Below are the code and all the weights of a small trained network. Each question names an input and a target symbol and asks about switching units off, where a switched-off unit gives its printed mean instead of its output.

import numpy as np


def w(rows, s, z=0):
    codes = np.array(rows[::2]) - 128.0
    scale = np.full(codes.shape[1], s)
    scale[-1] = z or s
    return codes * scale


def f(y):
    return y / 2 * (1 + np.tanh(0.7978845608 * (y + 0.044715 * y**3)))


def softmax(a):
    e = np.exp(a - a.max(-1, keepdims=True))
    return e / e.sum(-1, keepdims=True)


def log_softmax(a):
    a = a - a.max(-1, keepdims=True)
    return a - np.log(np.exp(a).sum(-1, keepdims=True))


def net(x, mask):
    ids = ['ΛΞΩαβγεζηθμπστ'.index(c) for c in x.split()]
    T = len(ids)
    res = E[ids] + P[:T]
    q, k, v = (res @ M[0].T for M in (Q, K, V))
    z = softmax(np.where(np.tri(T) > 0, q @ k.T / 2**0.5, -1e9)) @ v
    res = res + np.where(mask[0], z, O[0][:, -1]) @ O[0][:, :-1]
    y = f(res @ A[0][:, :-1].T + A[0][:, -1])
    res = res + np.where(mask[1:17], y, B[0][:, -1]) @ B[0][:, :-1]
    return log_softmax(res[-1] @ U[:, :-1].T + U[:, -1])


Q, K, V, O, A, B = {}, {}, {}, {}, {}, {}
E = w([
[147,81,127,1,120],'Λ',
[92,88,144,156,120],'Ξ',
[179,110,110,86,119],'Ω',
[110,154,86,126,119],'α',
[193,103,104,167,105],'β',
[161,130,147,82,141],'γ',
[108,161,131,165,121],'ε',
[126,174,110,165,109],'ζ',
[157,161,134,121,113],'η',
[131,96,97,122,101],'θ',
[152,137,139,138,101],'μ',
[156,116,155,194,72],'π',
[151,157,116,128,106],'σ',
[160,200,41,129,141],'τ',
],0.023)
P = w([
[108,61,151,156,129],'0',
[171,157,76,98,26],'1',
[116,79,164,153,173],'2',
[160,148,106,80,35],'3',
[173,119,147,128,202],'4',
[148,132,101,117,8],'5',
[171,97,173,124,229],'6',
],0.011)
Q[0] = w([
[108,112,121,150,197],'H0',
[149,79,65,130,1],'H0',
],0.0079)
K[0] = w([
[173,254,83,147,149],'H0',
[130,119,173,180,173],'H0',
],0.0085)
V[0] = w([
[9,139,212,68,85],'H0',
[92,136,158,206,104],'H0',
],0.014)
O[0] = w([
[30,57,254,137,3,2],'H0',
[214,247,177,182,145,150],'H0',
],0.011,0.0053)
A[0] = w([
[231,175,85,95,155,171],'N0',
[254,70,77,57,33,159],'N1',
[108,65,143,39,192,59],'N2',
[89,172,66,153,25,140],'N3',
[64,90,131,82,63,100],'N4',
[237,121,162,178,52,124],'N5',
[102,122,47,132,114,255],'N6',
[132,162,161,123,192,133],'N7',
[125,155,238,74,45,50],'N8',
[147,134,156,199,92,149],'N9',
[135,162,134,51,138,94],'N10',
[79,182,67,122,137,180],'N11',
[129,113,71,60,84,69],'N12',
[103,68,255,55,213,204],'N13',
[146,88,77,92,191,125],'N14',
[159,17,199,151,178,102],'N15',
],0.0082,0.0037)
B[0] = w([
[147,74,140,102,99,251],'N0',
[2,140,161,152,177,200],'N1',
[134,108,114,89,135,146],'N2',
[91,64,176,164,168,153],'N3',
[255,184,125,151,161,144],'N4',
[143,117,126,86,106,179],'N5',
[63,124,212,132,124,171],'N6',
[103,135,28,163,118,149],'N7',
[142,178,101,178,210,150],'N8',
[148,190,63,94,125,149],'N9',
[173,71,92,201,69,140],'N10',
[95,114,102,38,122,161],'N11',
[132,133,73,177,132,147],'N12',
[159,124,108,187,29,143],'N13',
[103,125,187,131,111,183],'N14',
[77,39,71,135,129,136],'N15',
],0.0076,0.019)
U = w([
[120,108,90,240,149,12],'Λ',
[107,241,136,161,255,55],'Ξ',
[105,108,188,43,154,90],'Ω',
[145,66,103,98,54,198],'α',
[171,136,51,26,174,120],'β',
[88,137,115,151,143,78],'γ',
[133,195,189,13,99,205],'ε',
[176,138,167,5,83,123],'ζ',
[140,140,121,64,95,119],'η',
[161,129,148,64,87,178],'θ',
[152,106,110,62,20,157],'μ',
[226,129,97,49,34,3],'π',
[205,100,109,136,239,207],'σ',
[121,171,28,101,92,114],'τ',
],0.0085,0.0037)

Each question gives the input, a string of symbols that net reads in full, and the target symbol t.
The units are the heads (2 rows each of Q, K, V and O) and the neurons (one row each of A and B). Each row of codes is followed by its name. A weight is (code - 128) times the scale printed after its matrix; where a second scale follows, it is the last column's (O, A, B and U).
mask holds one flag per unit, heads first, then neurons. A switched-off unit (its flag False) gives its mean, the last column of its rows in O or B, instead of its output. The means were averaged over made-up inputs and are rounded, as every weight is.
A unit's drop is (log p(t) with every unit on - log p(t) with that unit switched off) / (log p(t) with every unit on - log p(t) with every unit switched off).
The circuit of an input: a set's keep is (log p(t) with only the set's units on - log p(t) with every unit switched off) / (log p(t) with every unit on - log p(t) with every unit switched off). Starting from the 12 units with the biggest drops (on a tie, the unit counted first), units are removed one at a time, each time the one whose removal leaves the highest keep (on an exact tie, the one counted first), for as long as the keep stays at least 0.8.
units of the circuit, in order: the units of the circuit, biggest drop first
unit that matters most: the unit with the biggest drop
top k neurons: the k neurons with the biggest drops, biggest first
drop when u is switched off: that unit's drop, to one decimal
input ε τ ζ, target β: units of the circuit, in order -> H0, N11
input σ σ Λ θ Ω β, target Λ: top neuron -> N1
input ε τ μ α μ ε γ, target β: top 3 neurons -> N2, N7, N3
input Ω τ τ Ω, target Ω: units of the circuit, in order -> N1, H0, N6
input Ξ π Λ, target α: units of the circuit, in order -> N13, N10
input Ξ ε α γ, target Ξ: top 2 neurons -> N8, N0
input α η Λ, target α: units of the circuit, in order -> N13, H0
input γ Λ θ θ ζ Ξ Ξ, target α: units of the circuit, in order -> H0, N13
input μ ε τ π ζ, target β: units of the circuit, in order -> H0, N1, N11, N3
input α γ Ξ α τ ε, target Ξ: units of the circuit, in order -> N8, H0, N0
input π Λ ε, target α: top 2 neurons -> N1, N13
input π τ ε μ, target π: top 3 neurons -> N5, N6, N0
input η ε β ε β η, target β: top 2 neurons -> N11, N0
input σ β Ξ μ γ μ, target Ξ: unit that matters most -> N8
input Λ θ Λ π, target Λ: top 2 neurons -> N8, N4
input β β Ω μ, target β: top 2 neurons -> N11, N0
input τ β π, target σ: top 2 neurons -> N11, N13
input μ θ σ Ξ μ Λ η, target α: top 2 neurons -> N13, N15
input ε τ Ω ζ ε, target β: drop when H0 is switched off -> 0.6
input ε μ τ μ, target ε: drop when N12 is switched off -> 0.2
input ε Λ Λ Λ μ, target α: drop when N11 is switched off -> 0.0
input σ Ω β α β β, target β: units of the circuit, in order -> H0
